Where the symbols take the nodes:
from | fe pu va bu vu
Nus | Zat Mor Por . Lim
Peg | Bon . Vus Doz Bap
Lek | Lal Vus Gom Vug Doz
Kek | Tok Kip Kis Tun Par
Fur | Lom . Tel Vov Mis
Nal | Non Zem Pel Fuz Ven
Gok | Roz Zuk Vip Sim Zul
Sim | Fus Gok Gim Lel Gif
Lut | Foz Dad Kof Zuk Vum
Lor | Vuz Nes Lim . Por
Roz | Far Par Tun Fus Nog
Zer | Fol Veg Rer Lin Bug
Lan | Doz Fof Num Lod Ged
Ged | Faf Rak Lan Nom Sen
Vig | Lor Kam Reg . Nol
Tel | Rin . Dad Vum Fur
Lod | Kab Lan Tok Far Nom
Kiz | Mon . Lom Kip Zom
Viz | Gim Zof Zor Vuz Sed
Vus | Gab . Pip Lek Peg
Fol | Dig Vum Zuk Zul Mab
Bug | Mab Rab Zer Per Pev
Rak | Bap . Fof Ged Kar
Zef | Fuz Fov Dol Naf Laz
Lef | Sen Lom Gam Kis Kip
Kis | Zem Lef Dig Fov Kek
Lop | Tel . Bon Veg Nep
Vuz | Dod Viz Ler . Kas
Gif | Dol Zul Sim Zaz Kod
Zul | Nog Fol Gok Gif Tum
Par | Lod Foz Kek Roz Dig
Gam | Ged Rin Foz Dig Lef
Kod | Zef Tum Gif Zas Gim
Zom | Fof . Kiz Foz Rin
Veg | Vum Lop Kog Zer Rab
Ler | Zas Zor Zat . Vuz
Fuz | Buz Nal Gar Reg Kam
Foz | Lan Zom Kip Par Gam
Dad | Zom . Mis Lut Tel
Lim | Ler Buz Nus . Lor
Por | Kas Vop Lor . Nus
Kip | Num Kiz Lef Kek Foz
Dol | Gar Nog Fus Fop Zef
Vov | Lef Fur Vum Mab Kof
Vop | Sed Lus Nes Por Mor
Kar | Pip . Rak Sen Mon
Sed | Sim Nas Viz Kas Bet
Gim | Laz Vip Kod Dod Sim
Zif | Vop Far Kam Nol Gar
Bap | Lop . Peg Faf Pip
Rud | Nus Gar Nol . Reg
Lom | Kar . Rin Lef Kiz
Kof | Kip Mis Vov Kan Lut
Faf | Veg Bap Doz Nub Gom
Tok | Vug Num Zem Ven Lod
Bon | Dad . Gab Kog Lop
Dod | Tib Gim Zas . Lel
Vug | Pev Lek Ral Pas Kab
Rin | Rak . Zom Gam Lom
Gab | Mis . Nep Lal Bon
Lus | Nas Kab Pas Vop Puv
Tun | Ven Kek Fov Laz Roz
Sen | Gom Kar Ged Zem Num
Pas | Zof Vug Non Nes Lus
Mor | Bet Puv Vop Nus Buz
Fov | Nal Kis Nog Zef Tun
Mon | Vus . Kar Num Fof
Pev | Kan Lal Bug Zof Rer
Zem | Ral Sen Nom Nal Tok
Zuk | Par Lut Kan Gok Fol
Nas | Gok Rer Zof Sed Lin
Bet | Gif Lin Sed Zat Zor
Lin | Zul Zer Nas Bet Per
Fop | Rud Dol Maf . Naf
Nol | Por Zif Vig . Rud
Kab | Rer Doz Vug Lus Nub
Doz | Kog Peg Lek Kab Faf
Nep | Fur . Lop Rab Gab
Laz | Kam Tun Zef Tib Fus
Reg | Lim Fuz Rud . Vig
Num | Lek Mon Sen Tok Lan
Kam | Nes Ven Fuz Vig Zif
Zof | Vip Pev Per Viz Nas
Non | Per Ral Puv Buz Pas
Tib | Vig Laz Naf . Maf
Nub | Zer Faf Kab Puv Ral
Tum | Fov Mab Zul Kod Vip
Zas | Naf Kod Zaz . Dod
Ral | Bug Gom Nub Non Vug
Dig | Nom Gam Par Nog Kis
Kog | Lut Bon Lal Rer Veg
Far | Lus Lod Ven Zif Pel
Buz | Zor Non Mor Lim Nes
Nes | Viz Pas Buz Lor Vop
Zaz | Fop Gif Lel . Zas
Ven | Pas Tok Nal Kam Far
Gom | Rab Pip Faf Ral Lek
Mis | Kiz . Fur Kof Dad
Lal | Kof Gab Rab Pev Kog
Rer | Zuk Kog Pev Nas Zer
Kan | Kek Kof Mab Vip Zuk
Vum | Gam Tel Lut Fol Vov
Puv | Lin Nub Lus Mor Non
Vip | Tun Kan Tum Gim Gok
Fus | Zif Roz Laz Maf Dol
Zat | Zaz Bet Kas . Ler
Gar | Mor Pel Zif Rud Fuz
Pip | Nep . Bap Gom Vus
Per | Tum Bug Lin Zor Zof
Nom | Nub Ged Lod Pel Zem
Mab | Kis Vov Fol Tum Kan
Fof | Peg . Mon Lan Rak
Pel | Puv Nom Far Gar Nal
Kas | Lel Sed Vuz . Zat
Lel | Maf Sim Dod . Zaz
Rab | Vov Nep Veg Bug Lal
Zor | Kod Per Bet Ler Viz
Naf | Reg Zef Fop . Tib
Maf | Nol Fus Tib . Fop
Nog | Pel Dig Roz Dol Fov

The rows follow the links: the fewer symbols apart two nodes are, the more alike their rows tend to be.

Some nodes and rows for them; each showing differs a little:
Rer	167;122;-34;-53;117;-45;77;-71;60;-32;-169;192;-130;-228;-64;82;177;-74;-148;173;114;136;30;-165;16;92;-188;103;115;-53;-196;52;240;-53;76;-109;175;121;-132;62;-39;-121
Zul	-107;200;15;-25;-192;-132;192;48;34;-96;50;-18;90;26;4;198;308;40;51;181;58;-16;-17;-255;-25;159;9;181;-6;2;-200;-70;-45;124;174;6;-16;213;82;66;-176;3
Fof	93;-181;-148;35;-108;-43;-149;-161;-49;-26;-134;-54;-153;65;63;65;-236;-208;-91;40;-63;-48;114;203;84;44;71;-121;92;67;192;25;145;-292;68;63;-84;64;-169;-64;92;-128
Gar	-128;-194;92;7;-227;-134;-161;91;20;-101;49;-69;12;92;-4;214;-272;150;45;132;6;-44;-82;185;-59;132;61;-128;-32;34;201;-56;-45;128;159;45;-79;176;59;26;108;117
Lef	-135;27;-132;6;-116;39;77;-118;36;37;173;-175;174;214;-5;-64;78;-184;133;-188;-7;-132;91;-52;86;-60;208;33;-119;-45;-5;-101;-231;-200;-81;113;-164;-97;186;-10;-79;-167
Kiz	111;34;-179;36;24;103;89;-171;-57;101;-31;-115;-54;164;34;-163;60;-268;-9;-232;-37;-90;123;-32;105;-132;157;17;50;36;14;-36;34;-294;-154;82;-154;-198;-93;-42;-51;-148
Naf	-116;32;156;43;-73;55;69;175;-47;59;126;-157;137;167;39;-82;64;249;120;-134;-87;-57;-124;-36;-108;-70;170;38;-106;55;13;-42;-181;314;-42;106;-121;-89;106;-58;-58;247
Rud	-95;-157;132;34;-205;-105;-149;131;-50;-89;37;-52;-7;74;37;153;-230;230;11;119;-60;-26;-115;149;-115;134;45;-142;-26;68;166;2;-48;215;132;-4;-74;185;23;-72;93;206
Tib	123;39;129;38;-8;107;64;134;-45;76;-43;-115;-23;123;69;-209;47;235;-33;-218;-43;-104;-130;-33;-111;-157;127;8;24;23;-5;-36;80;274;-153;85;-155;-216;-96;-73;-58;240
Laz	141;25;128;-25;-6;142;69;130;1;95;-64;-148;-52;188;-36;-211;57;188;-30;-280;5;-106;-97;-26;-72;-173;183;0;46;-83;22;-81;70;213;-193;99;-193;-219;-55;-4;-40;109
Par	138;50;-19;-55;-281;-78;109;-5;63;-39;-162;-181;-157;208;-66;96;83;-68;-120;-4;100;-156;40;-39;31;95;179;15;130;-51;33;-131;220;-57;74;125;-229;98;-120;71;-59;-106
Peg	77;-135;-165;52;45;-39;-172;-154;-54;-73;-124;99;-138;-84;63;61;-215;-242;-89;96;-23;37;123;152;89;65;-84;-108;132;70;121;83;174;-302;56;-48;95;58;-146;-33;112;-122
Non	-106;-192;48;-27;208;57;-220;42;58;43;171;125;121;-153;-56;-80;-246;73;120;-22;23;90;-28;229;-37;-70;-121;-154;-128;-100;128;23;-199;1;-68;-84;146;-70;204;52;156;-5
Lel	83;169;132;55;-51;-39;196;125;-61;-14;-111;-22;-55;12;47;68;252;231;-82;51;-35;-2;-115;-198;-82;28;12;140;81;88;-190;29;143;309;38;-9;-48;53;-176;-63;-108;212
Zem	-105;-218;-28;-21;-20;43;-207;-29;50;41;168;-101;85;78;-45;-93;-300;-77;118;-110;20;-54;39;220;10;-63;112;-149;-118;-79;251;-65;-202;-106;-109;16;-60;-88;215;27;132;-87
Lek	117;-146;-118;4;272;119;-177;-77;21;105;-49;116;-66;-117;-18;-199;-195;-144;-43;-132;6;87;50;161;58;-159;-109;-109;38;-45;121;43;60;-209;-172;-37;125;-224;-31;-2;114;-120
Rab	-123;87;-105;-11;227;44;99;-109;11;49;139;156;167;-177;-16;-70;181;-177;113;-24;-6;121;98;-138;62;-58;-166;97;-122;-20;-172;86;-190;-168;-61;-73;202;-80;190;12;-29;-161
Kis	-124;48;-35;-64;-122;45;99;-35;49;68;162;-155;160;222;-64;-111;89;-62;154;-167;63;-140;43;-65;41;-80;191;43;-130;-95;13;-166;-224;-59;-83;115;-178;-80;243;69;-58;-109
Nep	-101;109;-161;30;208;28;56;-193;-45;45;110;152;152;-143;53;-63;152;-246;105;-8;-86;81;150;-108;92;-32;-122;63;-92;64;-140;110;-180;-248;-54;-68;165;-89;96;-75;-32;-154
Nol	81;-187;135;35;-134;-26;-167;116;-51;-23;-135;-56;-155;90;61;78;-244;247;-100;43;-37;-34;-120;187;-68;63;72;-113;78;79;204;17;160;198;68;27;-92;70;-169;-51;95;243
Dod	85;165;138;25;133;116;201;129;-36;85;-36;2;-30;24;30;-153;235;198;-40;-179;-42;-25;-123;-195;-87;-117;13;131;9;29;-168;24;41;282;-144;9;-21;-145;-66;-46;-144;182
Zat	-110;70;135;43;-27;-88;42;149;-37;-66;59;114;51;-122;63;162;119;241;30;231;-63;71;-98;-116;-85;157;-112;54;-37;104;-141;93;-43;279;140;-72;140;173;23;-46;-42;221
Pev	140;101;-29;-59;348;158;83;-31;47;109;-60;162;-24;-172;-52;-217;152;-67;-39;-126;78;105;18;-99;28;-171;-143;85;38;-104;-155;30;52;-39;-187;-82;179;-241;-24;74;-42;-77
Kof	123;194;-104;0;145;135;207;-99;15;95;-56;2;-5;5;-29;-197;298;-139;-32;-175;6;-1;80;-211;78;-162;4;165;35;-71;-209;-39;66;-122;-148;17;-30;-189;-62;33;-154;-134

Each walk starts at a row. The symbols on each line, taken left to right, move it on to the next node.
Each answer is a row, close to the row of the node it stands for.
new walk
97;97;-175;47;109;-29;68;-137;-54;-45;-133;125;-111;-163;59;96;115;-247;-99;129;-46;114;128;-114;109;47;-141;63;107;98;-150;106;188;-268;69;-58;122;66;-173;-70;-46;-127
fe bu fe fe vu bu pu vu
-93;-191;-81;-7;-20;48;-193;-126;-1;48;101;-74;78;85;-46;-81;-284;-156;102;-113;-24;-24;94;195;63;-75;85;-162;-75;-27;234;-46;-186;-214;-57;76;-93;-80;157;0;147;-132
vu pu bu vu bu vu bu
-137;-174;24;-50;-275;-122;-174;23;32;-97;44;-72;18;78;-60;207;-292;66;18;143;87;-61;-7;237;-34;170;70;-160;-26;-23;202;-75;-78;21;181;35;-66;214;76;55;95;1
new walk
-113;-190;94;6;195;32;-197;116;16;25;131;107;105;-133;14;-44;-242;184;134;-13;-9;64;-71;203;-57;-69;-114;-109;-120;-33;141;56;-203;149;-72;-82;127;-76;180;5;139;119
pu va fe fe vu
-134;243;30;-35;34;38;241;34;62;33;164;-12;198;15;-48;-86;316;58;107;-92;33;0;-3;-244;-30;-45;46;177;-129;-72;-206;-59;-166;119;-47;20;9;-88;181;8;-147;-10
pu bu fe vu va
-145;49;63;-34;-139;60;113;50;49;58;165;-182;169;240;-61;-80;71;64;145;-178;49;-159;-12;-50;-22;-73;179;48;-153;-110;13;-165;-249;69;-90;134;-184;-97;233;67;-61;-9
new walk
111;-158;-90;-18;109;121;-160;-98;14;108;-55;-49;-97;89;-12;-198;-276;-147;-29;-207;35;-26;76;188;55;-158;76;-152;45;-48;215;-48;30;-221;-167;65;-84;-161;-41;15;121;-114
fe vu fe va fe fe vu va
162;41;-88;-6;-6;145;86;-108;4;102;-81;-159;-29;198;4;-183;56;-200;-41;-282;45;-129;79;-60;103;-178;167;41;44;-46;15;-102;85;-194;-170;91;-190;-240;-65;16;-58;-124
va vu va va fe fe bu vu
-106;-163;-51;-38;209;52;-215;-33;36;48;162;113;117;-146;-57;-54;-229;-67;102;-7;53;79;28;174;20;-70;-100;-146;-88;-63;130;9;-210;-108;-75;-68;164;-94;201;51;141;-81
new walk
119;-184;111;-10;-139;-42;-182;101;28;-28;-119;-96;-187;86;-23;84;-286;158;-103;27;45;-60;-83;232;-67;59;60;-147;102;9;230;-65;180;135;42;44;-99;76;-148;12;128;93
vu vu va va pu pu va
117;-207;-54;-30;98;149;-175;-38;68;78;-41;-84;-99;51;-58;-205;-261;-60;-39;-215;56;-63;30;199;2;-172;91;-168;54;-94;235;-72;68;-118;-151;55;-107;-200;-41;28;128;-87
fe va va vu vu fe va va
-127;81;-34;-52;-31;-149;58;-40;50;-121;42;166;63;-191;-64;243;150;-50;42;295;60;123;31;-135;35;179;-169;67;-33;-23;-183;46;-61;-46;198;-86;189;245;108;59;-58;-96
new walk
-102;54;-160;35;-107;51;92;-165;-29;44;140;-153;133;189;42;-61;28;-264;113;-150;-85;-108;130;-35;114;-50;133;57;-118;49;-5;-37;-183;-296;-43;76;-143;-85;105;-67;-67;-134
fe bu fe fe vu bu pu vu
130;92;-105;-6;104;-66;92;-123;-22;-51;-154;160;-106;-192;-7;85;182;-216;-109;154;30;109;66;-136;73;59;-161;86;128;-5;-173;65;222;-189;76;-77;137;100;-156;13;-55;-156
va va va fe va fe fe
134;-191;-84;-1;-125;-42;-161;-114;8;-45;-130;-60;-168;93;-5;48;-269;-161;-120;38;0;-53;96;201;54;46;59;-152;101;-9;222;-78;173;-235;81;55;-93;69;-158;10;109;-102
new walk
-109;92;-144;18;-37;-121;59;-149;-36;-91;44;116;66;-108;57;212;135;-245;30;228;-78;93;119;-113;89;168;-136;38;-58;98;-131;109;-80;-258;153;-62;147;194;-3;-67;-57;-119
fe bu va bu vu fe pu
-124;35;-94;-16;-369;-138;92;-110;29;-114;32;-159;64;199;-13;223;70;-170;33;118;-6;-95;89;-37;94;161;151;29;-39;20;39;-94;-96;-161;166;60;-151;227;57;17;-41;-133
vu fe va va vu fe
-149;-153;-74;-21;-48;-138;-196;-87;32;-107;34;92;27;-126;-27;202;-239;-162;44;230;29;84;101;204;76;161;-102;-129;-39;13;131;73;-77;-213;168;-79;156;215;61;7;109;-120
new walk
-126;59;-32;-61;-386;-148;84;-35;46;-118;66;-148;51;167;-33;249;69;-82;24;103;38;-112;47;-56;20;178;162;37;-42;-25;26;-129;-76;-65;185;103;-164;238;88;49;-55;-94
fe fe vu va vu pu vu fe
121;88;-94;17;338;136;35;-100;-13;95;-50;129;-20;-160;-15;-198;120;-137;-38;-113;12;117;117;-90;71;-153;-116;56;49;-48;-141;59;63;-150;-202;-75;150;-222;-35;16;-21;-151
va bu pu vu va vu vu vu
-148;121;-105;-34;-5;-128;80;-90;23;-105;24;120;68;-150;-23;211;140;-160;59;275;9;78;111;-124;63;164;-155;86;-39;19;-136;81;-89;-161;191;-95;182;220;43;35;-37;-140
